Below are the code and all the weights of a small trained network. Each question names an input and a class and asks about switching units off, where a switched-off unit gives its printed mean instead of its output.

import numpy as np


def w(rows, s, z=0):
    codes = np.array(rows[::2]) - 128.0
    scale = np.full(codes.shape[1], s)
    scale[-1] = z or s
    return codes * scale


def norm(h):
    return h / np.sqrt((h * h).mean(-1, keepdims=True) + 1e-5)


def f(y):
    return y / 2 * (1 + np.tanh(0.7978845608 * (y + 0.044715 * y**3)))


def log_softmax(a):
    a = a - a.max(-1, keepdims=True)
    return a - np.log(np.exp(a).sum(-1, keepdims=True))


def net(x, mask):
    res = np.array(x, float).reshape(1, 5) / 4 @ E
    u = 0
    for l in range(3):
        y = f(norm(res) @ A[l][:, :-1].T + A[l][:, -1])
        res = res + np.where(mask[u : u + 12], y, B[l][:, -1]) @ B[l][:, :-1]
        u += 12
    return log_softmax(norm(res)[-1] @ U[:, :-1].T + U[:, -1])


A, B = {}, {}
E = w([
[215,102,34,157,121,86,164,162,158,143],'x0',
[135,92,107,149,141,189,82,143,58,66],'x1',
[119,71,155,192,127,62,161,97,84,192],'x2',
[71,143,60,174,96,97,116,137,140,179],'x3',
[129,3,98,127,32,151,91,156,92,105],'x4',
],0.013)
A[0] = w([
[139,175,127,137,130,87,126,110,163,180,81],'0.n0',
[141,137,39,178,127,79,129,127,135,162,49],'0.n1',
[124,129,46,134,107,181,116,124,120,90,81],'0.n2',
[151,43,126,188,116,32,145,124,100,178,30],'0.n3',
[143,28,4,159,63,78,135,131,130,151,37],'0.n4',
[159,71,10,120,71,122,132,146,155,109,116],'0.n5',
[129,76,158,141,120,157,119,120,94,97,34],'0.n6',
[94,133,81,153,79,98,123,129,133,177,139],'0.n7',
[144,151,17,232,192,98,128,131,85,138,73],'0.n8',
[145,150,50,120,132,142,120,123,156,111,1],'0.n9',
[154,31,101,139,113,185,125,132,66,76,64],'0.n10',
[165,105,92,140,140,43,146,129,153,138,98],'0.n11',
],0.017,0.0047)
B[0] = w([
[146,99,134,137,86,39,181,140,104,128,175],'0.n0',
[85,91,82,133,154,162,148,146,60,219,196],'0.n1',
[128,148,108,60,112,165,89,173,148,103,193],'0.n2',
[156,178,102,43,151,116,30,2,186,143,209],'0.n3',
[220,165,211,236,44,78,76,161,111,152,250],'0.n4',
[178,111,156,51,81,180,107,134,241,173,237],'0.n5',
[96,75,168,113,118,133,159,185,119,104,173],'0.n6',
[55,161,152,174,105,111,118,168,163,135,186],'0.n7',
[79,128,63,205,183,125,199,48,40,147,210],'0.n8',
[127,125,131,49,132,121,142,235,165,94,165],'0.n9',
[110,64,100,151,141,103,108,119,108,51,231],'0.n10',
[178,71,90,113,136,111,193,99,136,177,185],'0.n11',
],0.021,0.016)
A[1] = w([
[116,105,80,82,94,143,102,82,125,192,21],'1.n0',
[68,97,119,106,131,166,150,143,111,64,119],'1.n1',
[158,97,184,140,130,185,95,63,95,45,201],'1.n2',
[175,58,109,151,155,75,102,135,88,53,134],'1.n3',
[92,206,173,91,179,77,173,117,182,96,97],'1.n4',
[119,192,134,180,135,71,139,97,173,143,128],'1.n5',
[158,103,147,129,108,89,111,155,98,166,19],'1.n6',
[191,151,100,128,102,113,182,122,115,162,103],'1.n7',
[145,150,134,161,95,207,89,136,190,121,92],'1.n8',
[77,76,141,104,132,102,115,112,94,85,23],'1.n9',
[2,168,127,128,54,101,105,129,145,131,61],'1.n10',
[108,153,14,154,151,115,137,160,129,92,3],'1.n11',
],0.023,0.0032)
B[1] = w([
[80,114,191,157,129,150,89,107,191,117,189],'1.n0',
[47,143,174,99,154,178,121,56,124,71,231],'1.n1',
[81,161,172,147,78,130,207,218,69,140,252],'1.n2',
[137,70,135,120,123,220,116,185,136,202,218],'1.n3',
[251,217,128,142,178,121,76,105,113,207,206],'1.n4',
[140,128,33,127,149,91,146,93,200,142,216],'1.n5',
[159,98,201,152,146,93,91,121,127,60,184],'1.n6',
[161,83,183,156,190,145,156,121,156,79,205],'1.n7',
[85,136,66,149,89,47,143,159,54,79,211],'1.n8',
[69,158,114,135,161,162,115,76,140,123,199],'1.n9',
[121,52,168,161,150,227,99,108,159,208,184],'1.n10',
[140,139,206,115,118,158,183,182,64,127,166],'1.n11',
],0.022,0.015)
A[2] = w([
[142,172,136,142,183,126,146,118,71,145,118],'2.n0',
[150,91,124,99,160,127,59,114,104,96,42],'2.n1',
[77,139,47,151,151,71,100,100,86,126,50],'2.n2',
[63,102,137,100,139,172,144,141,146,147,2],'2.n3',
[86,116,127,144,53,102,104,62,126,121,83],'2.n4',
[169,133,114,174,156,73,84,42,145,109,92],'2.n5',
[140,150,188,170,128,83,97,109,74,103,123],'2.n6',
[184,66,166,66,179,139,211,133,190,71,76],'2.n7',
[181,129,116,6,146,118,160,139,156,48,126],'2.n8',
[168,142,86,112,155,115,177,163,77,89,63],'2.n9',
[129,101,136,129,120,108,108,127,88,116,95],'2.n10',
[161,193,156,126,145,152,122,156,84,137,87],'2.n11',
],0.023,0.0042)
B[2] = w([
[55,127,116,158,96,62,149,140,151,89,198],'2.n0',
[113,177,140,100,125,126,187,215,134,190,135],'2.n1',
[150,151,109,88,78,150,148,91,29,117,145],'2.n2',
[174,95,97,120,162,181,84,97,108,123,212],'2.n3',
[206,106,159,83,224,181,166,156,110,157,173],'2.n4',
[100,172,76,99,152,168,76,92,147,172,252],'2.n5',
[157,151,139,107,142,106,147,107,157,120,180],'2.n6',
[163,155,181,168,176,143,58,113,189,143,184],'2.n7',
[93,188,4,72,114,119,107,90,97,157,172],'2.n8',
[82,123,181,133,115,125,137,172,170,101,155],'2.n9',
[121,117,167,65,76,145,226,86,184,188,139],'2.n10',
[129,137,202,107,121,136,90,78,130,70,186],'2.n11',
],0.026,0.015)
U = w([
[118,161,33,25,68,141,76,186,131,52,102],'0',
[51,77,159,116,148,255,117,138,77,92,167],'1',
[195,58,165,122,24,116,101,244,149,117,137],'2',
[211,138,118,148,166,108,65,68,218,207,195],'3',
[56,123,7,158,161,79,234,53,27,135,99],'4',
[87,215,199,110,140,117,122,116,96,48,108],'5',
[110,88,139,192,199,91,220,168,148,105,94],'6',
[136,80,72,116,115,66,151,137,90,58,1],'7',
],0.015,0.0069)

Each question gives the input, the list of numbers given to net, and the class t.
The units are the neurons (one row each of A and B). Each row of codes is followed by its name. A weight is (code - 128) times the scale printed after its matrix; where a second scale follows, it is the last column's (A, B and U).
mask holds one flag per neuron, layer by layer. A switched-off neuron (its flag False) gives its mean, the last column of its row in B, instead of its output. The means were averaged over made-up inputs and are rounded, as every weight is.
A unit's drop is (log p(t) with every unit on - log p(t) with that unit switched off) / (log p(t) with every unit on - log p(t) with every unit switched off).
The circuit of an input: a set's keep is (log p(t) with only the set's units on - log p(t) with every unit switched off) / (log p(t) with every unit on - log p(t) with every unit switched off). Starting from the 12 units with the biggest drops (on a tie, the unit counted first), units are removed one at a time, each time the one whose removal leaves the highest keep (on an exact tie, the one counted first), for as long as the keep stays at least 0.8.
circuit, biggest first: the units of the circuit, biggest drop first
k most important neurons: the k neurons with the biggest drops, biggest first
k most important neurons of layer l: the k neurons of layer l with the biggest drops, biggest first
drop when u is switched off: that unit's drop, to one decimal
input [-1,2,7,7,-4], class 4: circuit, biggest first : [0.n8]
input [4,4,4,-4,-7], class 6: 3 most important neurons of layer 1 : [1.n7; 1.n11; 1.n8]
input [5,3,-7,4,-5], class 1: 4 most important neurons : [0.n8; 0.n4; 1.n11; 0.n3]
input [2,-1,-8,-4,-4], class 0: 3 most important neurons of layer 0 : [0.n8; 0.n10; 0.n7]
input [2,-1,-7,7,-6], class 1: 3 most important neurons : [0.n4; 1.n11; 0.n9]
input [4,-1,-4,0,-6], class 6: 2 most important neurons : [0.n5; 0.n3]
input [8,3,-4,-1,1], class 2: 3 most important neurons : [0.n4; 0.n3; 1.n8]
input [7,7,0,5,-7], class 4: 2 most important neurons : [0.n8; 0.n1]
input [-6,3,-3,3,-3], class 5: 3 most important neurons : [0.n1; 0.n7; 0.n10]
input [-2,-1,-3,-5,0], class 5: 2 most important neurons : [0.n10; 0.n1]
input [-7,2,-8,-1,-2], class 5: 2 most important neurons : [0.n1; 0.n10]
input [1,2,-5,-3,-2], class 0: 4 most important neurons of layer 0 : [0.n8; 0.n10; 0.n7; 0.n9]
input [-4,-1,5,-4,-3], class 5: 3 most important neurons : [0.n7; 0.n4; 0.n11]
input [-5,4,-1,5,-2], class 1: circuit, biggest first : [0.n3]
input [6,-6,8,2,-6], class 4: 4 most important neurons : [0.n8; 0.n5; 0.n1; 2.n2]
input [2,-1,4,-5,4], class 2: 3 most important neurons : [0.n10; 0.n6; 1.n2]
input [-2,-2,3,-6,0], class 5: 3 most important neurons of layer 0 : [0.n10; 0.n1; 0.n4]
input [5,2,-4,-6,4], class 2: 2 most important neurons : [0.n10; 0.n3]
input [1,-2,-4,-6,-2], class 5: 2 most important neurons of layer 2 : [2.n11; 2.n0]
input [4,6,-6,0,4], class 0: circuit, biggest first : [0.n2]
input [3,2,-6,-5,-5], class 5: 2 most important neurons : [0.n5; 1.n4]
input [-2,3,5,2,-8], class 4: 2 most important neurons : [0.n5; 0.n8]
input [2,4,-4,4,-4], class 1: 2 most important neurons of layer 0 : [0.n4; 0.n8]
input [5,8,-8,-1,2], class 0: drop when 2.n8 is switched off : 0.1
input [2,0,2,-2,5], class 2: drop when 0.n10 is switched off : 0.2
input [8,-6,5,5,-8], class 4: drop when 0.n5 is switched off : 0.2
input [3,3,4,2,-6], class 4: drop when 0.n8 is switched off : 0.5
input [7,3,-2,-1,3], class 2: most important neuron : [0.n4]
